Below is a small trained network, with its code and all its weights. Each question gives an input and a class and asks what happens when units are switched off, that is, made to give their printed mean instead of their output.

import numpy as np


def w(rows, s, z=0):
    codes = np.array(rows[::2]) - 128.0
    scale = np.full(codes.shape[1], s)
    scale[-1] = z or s
    return codes * scale


def f(y):
    return np.maximum(y, 0)


def log_softmax(a):
    a = a - a.max(-1, keepdims=True)
    return a - np.log(np.exp(a).sum(-1, keepdims=True))


def net(x, mask):
    res = np.array(x, float).reshape(1, 6) / 4 @ E
    y = f(res @ A[0][:, :-1].T + A[0][:, -1])
    res = res + np.where(mask, y, B[0][:, -1]) @ B[0][:, :-1]
    return log_softmax(res[-1] @ U[:, :-1].T + U[:, -1])


A, B = {}, {}
E = w([
[69,212,190,203,163],'x0',
[106,156,233,37,43],'x1',
[165,238,103,64,149],'x2',
[124,71,164,68,254],'x3',
[128,128,128,129,127],'x4',
[14,131,71,77,99],'x5',
],0.0086)
A[0] = w([
[106,81,161,113,173,100],'N1',
[251,131,194,181,125,124],'N2',
[106,106,93,96,120,76],'N3',
[168,78,93,79,98,62],'N4',
[116,132,83,149,159,61],'N5',
[122,141,86,146,138,7],'N6',
[76,198,162,193,158,102],'N7',
[151,116,60,180,166,70],'N8',
[131,151,100,155,56,94],'N9',
[90,159,165,148,155,59],'N10',
[199,65,53,58,86,72],'N11',
[121,99,151,60,229,100],'N12',
[105,99,213,64,87,32],'N13',
[113,144,80,140,173,41],'N14',
[141,117,82,154,148,109],'N15',
[82,142,164,160,156,81],'N16',
[206,98,142,130,115,5],'N17',
[120,104,147,109,166,115],'N18',
[170,151,87,192,22,91],'N19',
[60,5,170,192,95,68],'N20',
[158,234,71,57,171,113],'N21',
[30,122,92,84,147,86],'N22',
[41,138,57,117,92,158],'N23',
[111,142,59,147,166,32],'N24',
[133,145,166,117,85,111],'N25',
[134,164,169,84,105,105],'N26',
],0.016,0.0023)
B[0] = w([
[185,137,135,138,120,184],'N1',
[107,110,162,27,172,234],'N2',
[122,138,146,103,159,164],'N3',
[86,161,136,170,152,189],'N4',
[115,109,144,133,96,166],'N5',
[120,118,129,136,110,152],'N6',
[87,159,129,183,188,208],'N7',
[103,94,161,134,61,203],'N8',
[190,126,142,142,139,197],'N9',
[108,144,139,160,160,171],'N10',
[74,159,130,196,183,226],'N11',
[224,134,155,148,131,225],'N12',
[95,81,151,152,61,215],'N13',
[114,119,138,134,97,169],'N14',
[110,105,149,133,91,174],'N15',
[105,149,135,158,156,174],'N16',
[114,136,140,103,159,175],'N17',
[169,126,142,134,129,169],'N18',
[221,131,144,149,125,239],'N19',
[123,164,5,100,103,248],'N20',
[132,155,4,98,103,215],'N21',
[137,111,181,67,171,199],'N22',
[138,115,173,59,170,212],'N23',
[109,95,142,137,91,177],'N24',
[116,104,138,143,95,180],'N25',
[106,92,133,143,80,185],'N26',
],0.034,0.014)
U = w([
[239,142,128,162,131,114],'0',
[107,119,141,33,176,132],'1',
[79,173,113,199,179,78],'2',
[99,79,125,146,52,75],'3',
[135,163,8,94,107,254],'4',
],0.013,0.0029)

Each question gives the input, the list of numbers given to net, and the class t.
The units are the neurons (one row each of A and B). Each row of codes is followed by its name. A weight is (code - 128) times the scale printed after its matrix; where a second scale follows, it is the last column's (A, B and U).
mask holds one flag per neuron, in row order. A switched-off neuron (its flag False) gives its mean, the last column of its row in B, instead of its output. The means were averaged over made-up inputs and are rounded, as every weight is.
A unit's drop is (log p(t) with every unit on - log p(t) with that unit switched off) / (log p(t) with every unit on - log p(t) with every unit switched off).
The circuit of an input: a set's keep is (log p(t) with only the set's units on - log p(t) with every unit switched off) / (log p(t) with every unit on - log p(t) with every unit switched off). Starting from the 12 units with the biggest drops (on a tie, the unit counted first), units are removed one at a time, each time the one whose removal leaves the highest keep (on an exact tie, the one counted first), for as long as the keep stays at least 0.8.
circuit, biggest first: the units of the circuit, biggest drop first
most important unit: the unit with the biggest drop
top k neurons: the k neurons with the biggest drops, biggest first
drop when u is switched off: that unit's drop, to one decimal
input [8,-6,3,-5,8,-1], class 2: circuit, biggest first	[N7]
input [-7,2,6,-6,-5,7], class 1: top 3 neurons	[N23; N22; N20]
input [6,6,-6,-3,6,-1], class 2: top 2 neurons	[N7; N21]
input [-7,8,3,-6,2,-1], class 3: top 4 neurons	[N13; N26; N7; N25]
input [-2,1,-6,6,6,-7], class 1: top 2 neurons	[N2; N19]
input [-3,8,2,-6,5,-3], class 3: top 3 neurons	[N13; N26; N12]
input [-7,-7,7,3,4,-2], class 2: top 3 neurons	[N11; N20; N4]
input [2,-6,0,7,7,7], class 0: top 3 neurons	[N12; N2; N1]
input [6,-2,4,1,8,-6], class 1: top 3 neurons	[N2; N11; N4]
input [0,-6,-8,6,6,4], class 4: top 2 neurons	[N20; N19]
input [5,1,-6,-6,8,6], class 0: top 2 neurons	[N19; N2]
input [-8,-8,-6,-2,-1,4], class 2: top 2 neurons	[N11; N4]
input [4,-7,8,-3,-2,-3], class 4: top 2 neurons	[N21; N13]
input [-7,-1,1,-4,-5,0], class 2: most important unit	N11
input [-3,-6,1,2,7,-8], class 1: drop when N2 is switched off	1.6
input [3,-1,4,-3,-7,6], class 1: drop when N20 is switched off	0.4
input [5,-5,-7,-2,-7,-6], class 4: drop when N23 is switched off	0.6
